Below is a small trained network, with its code and all its weights. Each question gives an input and a target symbol and asks what happens when units are switched off, that is, made to give their printed mean instead of their output.

import numpy as np


def w(rows, s, z=0):
    codes = np.array(rows[::2]) - 128.0
    scale = np.full(codes.shape[1], s)
    scale[-1] = z or s
    return codes * scale


def norm(h):
    return h / np.sqrt((h * h).mean(-1, keepdims=True) + 1e-5)


def f(y):
    return y / 2 * (1 + np.tanh(0.7978845608 * (y + 0.044715 * y**3)))


def softmax(a):
    e = np.exp(a - a.max(-1, keepdims=True))
    return e / e.sum(-1, keepdims=True)


def log_softmax(a):
    a = a - a.max(-1, keepdims=True)
    return a - np.log(np.exp(a).sum(-1, keepdims=True))


def net(x, mask):
    ids = ['ΓΠΦαβζμστω'.index(c) for c in x.split()]
    T = len(ids)
    res = E[ids] + P[:T]
    r = norm(res)
    for j in range(3):
        rows = slice(3 * j, 3 * j + 3)
        q, k, v = (r @ M[0][rows].T for M in (Q, K, V))
        z = softmax(np.where(np.tri(T) > 0, q @ k.T / 3**0.5, -1e9)) @ v
        o = O[0][rows]
        res = res + np.where(mask[j], z, o[:, -1]) @ o[:, :-1]
    y = f(norm(res) @ A[0][:, :-1].T + A[0][:, -1])
    res = res + np.where(mask[3:19], y, B[0][:, -1]) @ B[0][:, :-1]
    return log_softmax(norm(res)[-1] @ U[:, :-1].T + U[:, -1])


Q, K, V, O, A, B = {}, {}, {}, {}, {}, {}
E = w([
[140,142,46],'Γ',
[137,147,43],'Π',
[135,132,71],'Φ',
[205,73,39],'α',
[86,154,115],'β',
[77,176,96],'ζ',
[254,6,13],'μ',
[109,231,92],'σ',
[192,109,101],'τ',
[95,12,38],'ω',
],0.0083)
P = w([
[66,133,254],'0',
[135,195,76],'1',
[150,165,91],'2',
[150,131,112],'3',
[143,139,107],'4',
[145,131,116],'5',
],0.0057)
Q[0] = w([
[135,108,111],'head 0',
[3,143,162],'head 0',
[92,169,83],'head 0',
[68,150,83],'head 1',
[59,110,125],'head 1',
[163,14,176],'head 1',
[199,135,93],'head 2',
[122,187,141],'head 2',
[163,125,175],'head 2',
],0.012)
K[0] = w([
[211,97,105],'head 0',
[99,253,242],'head 0',
[187,46,221],'head 0',
[95,78,213],'head 1',
[208,116,147],'head 1',
[92,157,9],'head 1',
[181,108,78],'head 2',
[207,136,253],'head 2',
[79,217,18],'head 2',
],0.0056)
V[0] = w([
[242,149,217],'head 0',
[160,173,189],'head 0',
[197,209,131],'head 0',
[197,23,190],'head 1',
[191,90,137],'head 1',
[101,255,213],'head 1',
[97,71,153],'head 2',
[110,103,84],'head 2',
[230,191,154],'head 2',
],0.008)
O[0] = w([
[250,137,150,79],'head 0',
[133,90,206,13],'head 0',
[198,108,253,208],'head 0',
[143,106,107,26],'head 1',
[180,115,106,79],'head 1',
[110,70,200,177],'head 1',
[114,175,44,11],'head 2',
[117,208,85,197],'head 2',
[152,109,171,211],'head 2',
],0.0053,0.0012)
A[0] = w([
[107,32,247,249],'neuron 0',
[104,86,195,97],'neuron 1',
[54,120,121,87],'neuron 2',
[194,107,204,107],'neuron 3',
[211,198,179,103],'neuron 4',
[43,186,175,100],'neuron 5',
[143,159,97,222],'neuron 6',
[40,202,197,200],'neuron 7',
[231,120,142,166],'neuron 8',
[142,165,116,178],'neuron 9',
[131,123,124,78],'neuron 10',
[104,129,185,122],'neuron 11',
[144,22,80,107],'neuron 12',
[134,17,52,166],'neuron 13',
[137,2,55,163],'neuron 14',
[175,147,89,197],'neuron 15',
],0.0081,0.0021)
B[0] = w([
[223,194,35,234],'neuron 0',
[171,165,153,141],'neuron 1',
[92,63,104,147],'neuron 2',
[174,100,114,196],'neuron 3',
[53,86,52,205],'neuron 4',
[76,103,215,190],'neuron 5',
[163,128,187,198],'neuron 6',
[118,123,210,229],'neuron 7',
[112,3,171,254],'neuron 8',
[235,92,103,167],'neuron 9',
[99,161,142,115],'neuron 10',
[144,172,166,140],'neuron 11',
[54,176,148,162],'neuron 12',
[92,249,162,199],'neuron 13',
[100,195,148,198],'neuron 14',
[177,121,189,220],'neuron 15',
],0.0052,0.0035)
U = w([
[90,107,167,2],'Γ',
[92,127,154,39],'Π',
[65,110,170,96],'Φ',
[171,185,88,40],'α',
[86,142,191,118],'β',
[87,145,166,59],'ζ',
[165,165,65,105],'μ',
[169,181,217,165],'σ',
[254,21,132,251],'τ',
[48,212,22,175],'ω',
],0.0088,0.0034)

Each question gives the input, a string of symbols that net reads in full, and the target symbol t.
The units are the heads (3 rows each of Q, K, V and O) and the neurons (one row each of A and B). Each row of codes is followed by its name. A weight is (code - 128) times the scale printed after its matrix; where a second scale follows, it is the last column's (O, A, B and U).
mask holds one flag per unit, heads first, then neurons. A switched-off unit (its flag False) gives its mean, the last column of its rows in O or B, instead of its output. The means were averaged over made-up inputs and are rounded, as every weight is.
A unit's drop is (log p(t) with every unit on - log p(t) with that unit switched off) / (log p(t) with every unit on - log p(t) with every unit switched off).
The circuit of an input: a set's keep is (log p(t) with only the set's units on - log p(t) with every unit switched off) / (log p(t) with every unit on - log p(t) with every unit switched off). Starting from the 12 units with the biggest drops (on a tie, the unit counted first), units are removed one at a time, each time the one whose removal leaves the highest keep (on an exact tie, the one counted first), for as long as the keep stays at least 0.8.
units of the circuit, in order: the units of the circuit, biggest drop first
most important unit: the unit with the biggest drop
top k neurons: the k neurons with the biggest drops, biggest first
drop of u: that unit's drop, to one decimal
input τ σ Φ Π, target σ: top 2 neurons	(neuron 13; neuron 14)
input τ Φ σ Φ, target σ: units of the circuit, in order	(neuron 13; head 0)
input ζ ω β Γ, target ω: units of the circuit, in order	(head 0)
input τ β Π, target τ: units of the circuit, in order	(head 0; neuron 8)
input σ ω τ μ, target ω: units of the circuit, in order	(head 0; neuron 13; neuron 12)
input σ σ Γ Π α ζ, target σ: top 2 neurons	(neuron 0; neuron 8)
input τ Φ Φ, target τ: units of the circuit, in order	(head 0; neuron 8)
input Φ β σ Φ σ μ, target σ: top 3 neurons	(neuron 13; neuron 14; neuron 4)
input τ σ β α, target σ: top 2 neurons	(neuron 13; neuron 14)
input σ ζ μ, target σ: top 4 neurons	(neuron 13; neuron 14; neuron 12; neuron 0)
input β σ ω τ, target ω: drop of head 0	1.1
input σ Γ Φ ω α, target ω: drop of head 0	0.4
input σ τ α Π, target τ: drop of head 1	-0.1
input ω τ Φ Φ β, target ω: drop of neuron 14	0.0
input σ Π β ζ, target σ: most important unit	neuron 0
